[ -3  -7  -2   2   3  10   2  -4  -3  -6   1   6 -12 -26   5  -3   4   3
   3  10  -1   5   4  -1   5   1  -4  -1  -7  -6   5  15  -1  33   8   6
  -3 -20  -6  -3  -9 -15   0  17  -4   5   3 -12   8  -8 -14] | <26>
[ -8 -10   0 -13   6  28   3  15   8  10   9  22  -3 -37   9  -7  -9   4
   8   6   4  12   6   3  10   7  -1  -6   7  -1   0  30  -1  51   5   5
  -9 -32 -22  -3 -38 -25   1  11   1  -5  -1 -26  22  -6 -10] | <25>
[ 14  -4  15  24 -14  -6  12   0 -10  -4  -9   9 -35 -22   1   6  -5  -7
  -7   8  21   0  12   3  -5 -18  15   2 -14  14  19   5  -4  73  11 -26
 -10  -9   1   6   1 -27   7  -5 -13  20 -10   2  10  -7 -15] | <26>
[-12  15  -8   7   6   6 -10 -12 -10  -1  -9   7  -4 -26  -9  -4   7  -4
  13   6 -32   0   1  -7   8   1   5   0   6 -29  23  -1   2   4   3  -2
  16 -11 -13   2  11  -3   8  17  11   3  -3 -17  -8  -2 -26] | <30>
[  2  -4   4   9  -9   9   2  11   1   5 -14  14 -20 -32   1   3  -6  -6
   4   4  12   8   2   4   3  -4   3  -1  -1   4  18  12  -1  47   2 -13
  -1 -20 -11   2 -13 -25   4  -4  -3   3 -10  -8  12  -3 -13] | <26>
[ -9   8 -16   6 -12   3  24   4   4 -15  -5  -6  28  -2   4 -12  -5 -12
  -2  19 -20  -1   2 -12  -7   5 -10   1   0   1  21  20   9 -37 -17  18
   2  13 -12  -8 -28  -8  10   8   2  -5   7 -16   1   7 -18] | <36>
[ -9   3 -29   7  19   7  10 -24  -9 -26   3  -8  10  12 -11 -11   2  13
  17   1 -30   1  -3  -1  -6   7  -3   7  -4 -31  11  10  -7 -19  13  23
  11   3   1  -4   5  13   5  43   3  26   1 -10  -7   0 -19] | <36>
[ 15  -9  19   2 -19   2  11   1  -3  -3  10   4  -9  19  12  -4 -11   6
 -18   9  28  -3  21   0 -15 -14  20  -1 -11  28  -7  23  -9  55  21  -9
 -23   2   9  -2 -36 -30   0   4 -19  24  -1  -3  15  -5   6] | <26>
[ -5   0  20 -19  15   2 -27 -19 -10  10  18  -2  -8  -4  18  -1   3  11
  -8  17  -7  -5  18  -8  14   0  26  -6  -4  -3 -34   3   3  14  26   4
  -4  -8  13   4   1   2 -11   4  -9  -3   8 -12  -9 -11  -2] | <39>
[ -5  -7 -16  11  20  11   0 -22 -15 -18  -5  10 -23 -22 -10   2  -4   5
  20  -4 -15   8  -2   6   2   0   8   8 -10 -33  26   9 -12  42  26   2
  13 -25  -5   2  18  -6   6  38   2  33  -3 -12   2  -4 -23] | <30>
[ -1   0  13 -11  -5   1   2  13   7  10   3   3   8  -5  10   2   0  -1
  -9  14  10   2   4  -4   4   0   0  -4   0  21 -13   9   9  -9  -5   1
 -13  -2  -2  -3 -25  -9  -3 -14  -6 -17   3  -5   5   1   6] | <14>
[-12  12   9  -5  -5  18 -16  10  -7  13  -7  12 -11 -34   3  -3   2  -5
   6   7 -13   2  12  -6  12   1  15  -5   6 -14  15   6   6  34   7 -10
  14 -20 -17   4 -17 -25   8   5   7 -10  -9 -25   4  -3 -19] | <25>
[-18  18   0  -7  -7   7   3  -1  -3  -4  -9   1  22 -40  12 -10   1  -4
  -3  38 -29  -4  10 -19  16   2   2  -2   1  -9  15  17  21 -18  -7  14
   4   0 -19  -4 -24 -13  10   7   2 -20   6 -31  -5   0 -37] | <25>
[-13  -1 -12  -3   5  12   6  12   5  -1  -1  11   1 -27   1  -3  -2   0
   7   7  -9  11  -6  -1   7   6  -7   1   4 -11   8  17   7  -3  -6  14
   5 -14 -15  -6 -17  -4   3   4   6 -11   1 -16   6  -2 -10] | <25>
[ -9  14   9  -8   2   5 -21  -3  -9   9  -1   2  -4 -24   5  -1   5  -3
   2  12 -18  -3   8 -10  17   3  12  -5   3 -16  -2  -5   5   7   8  -3
   8 -10 -11   4  -5  -7   2   3   1 -13  -4 -14  -8  -6 -14] | <25>
[  4  -7  10 -12  10   1 -21   7   4  20   5   5 -12  -7   1  12   6  -6
   4 -14  13   3  -8   8  13   2  -1  -2   6   0 -18 -15  -1   7   2  -8
   2 -15   3   6  19  10 -14 -16   5 -14  -3  10   1  -2  16] | <25>
[  6   2   1  21 -22  -4  19   6  -6  -4 -22   8 -12 -18  -4   4  -4  -8
  -6   5  10   1   5  -2  -7  -6   1   3 -10  10  27   3   2  28  -7 -15
  -2  -3 -10   8  -4 -15  10  -9  -3   4  -4   3   6  -1  -9] | <26>
[ -1   8 -21  33   4 -10  11 -16 -11 -20 -25  -1 -13 -24 -17   2   5 -10
  -4  -5 -16   2 -10  -2   3  -1 -10  11  -6 -22  39 -13   1  -3 -10  -5
  18   1  -4   2  39   9  10   6   8  10  -1   5 -19   1 -23] | <30>
[-29  22 -10  -8 -11  14   6  11   4   0 -11   0  40 -42  11 -14   5  -5
  -3  42 -43  -2   2 -29  16  10 -12  -2  12 -13  21  16  32 -62 -30  23
  14   8 -36  -5 -27  -6  13   1  13 -43   5 -36 -12   4 -34] | <17>
[ -3   6 -20  13   3   2  18 -11  -5 -27  -3   3  17   7  -4 -10  -3   8
   7  11 -19   5   0  -7  -7   2  -3   5  -5 -10  18  15  -1 -16   1  16
   4  13  -6  -4 -10  -2  17  30  -2  19   6 -13  -3   2 -23] | <16>
[-15  18 -11   6  -2  -1  -1 -18 -19 -14 -12  -6  12 -28   0  -7   7  -3
   5  24 -41  -7   4 -16   6   0   7  -2  -1 -26  27  -5  11 -18  -1   8
  17   4 -14   1   9   0   9  19   9  -3   1 -22 -16   2 -46] | <26>
[ -9   8 -20   5  -1   5   2  -7  -5 -10   2  -5  14   4   5 -10  -1   8
  -2  16 -20   2   7 -10  -3   3   6   0  -1  -7   2  11   3  -8   5  11
   2   8   0  -3 -14  -2   4  18   0   5   0 -14  -5  -2 -15] | <39>
[  8  -2   3  20 -17  -6  21   0  -3 -10  -8   2  -4  -2   3   3  -8  -6
 -11   9  10  -2   8  -3 -12  -7   3   3 -10  15  16  12   1  22   0  -4
  -9   6  -6  -1 -17 -18   9  -2  -8  14  -1   0  12   0  -8] | <26>
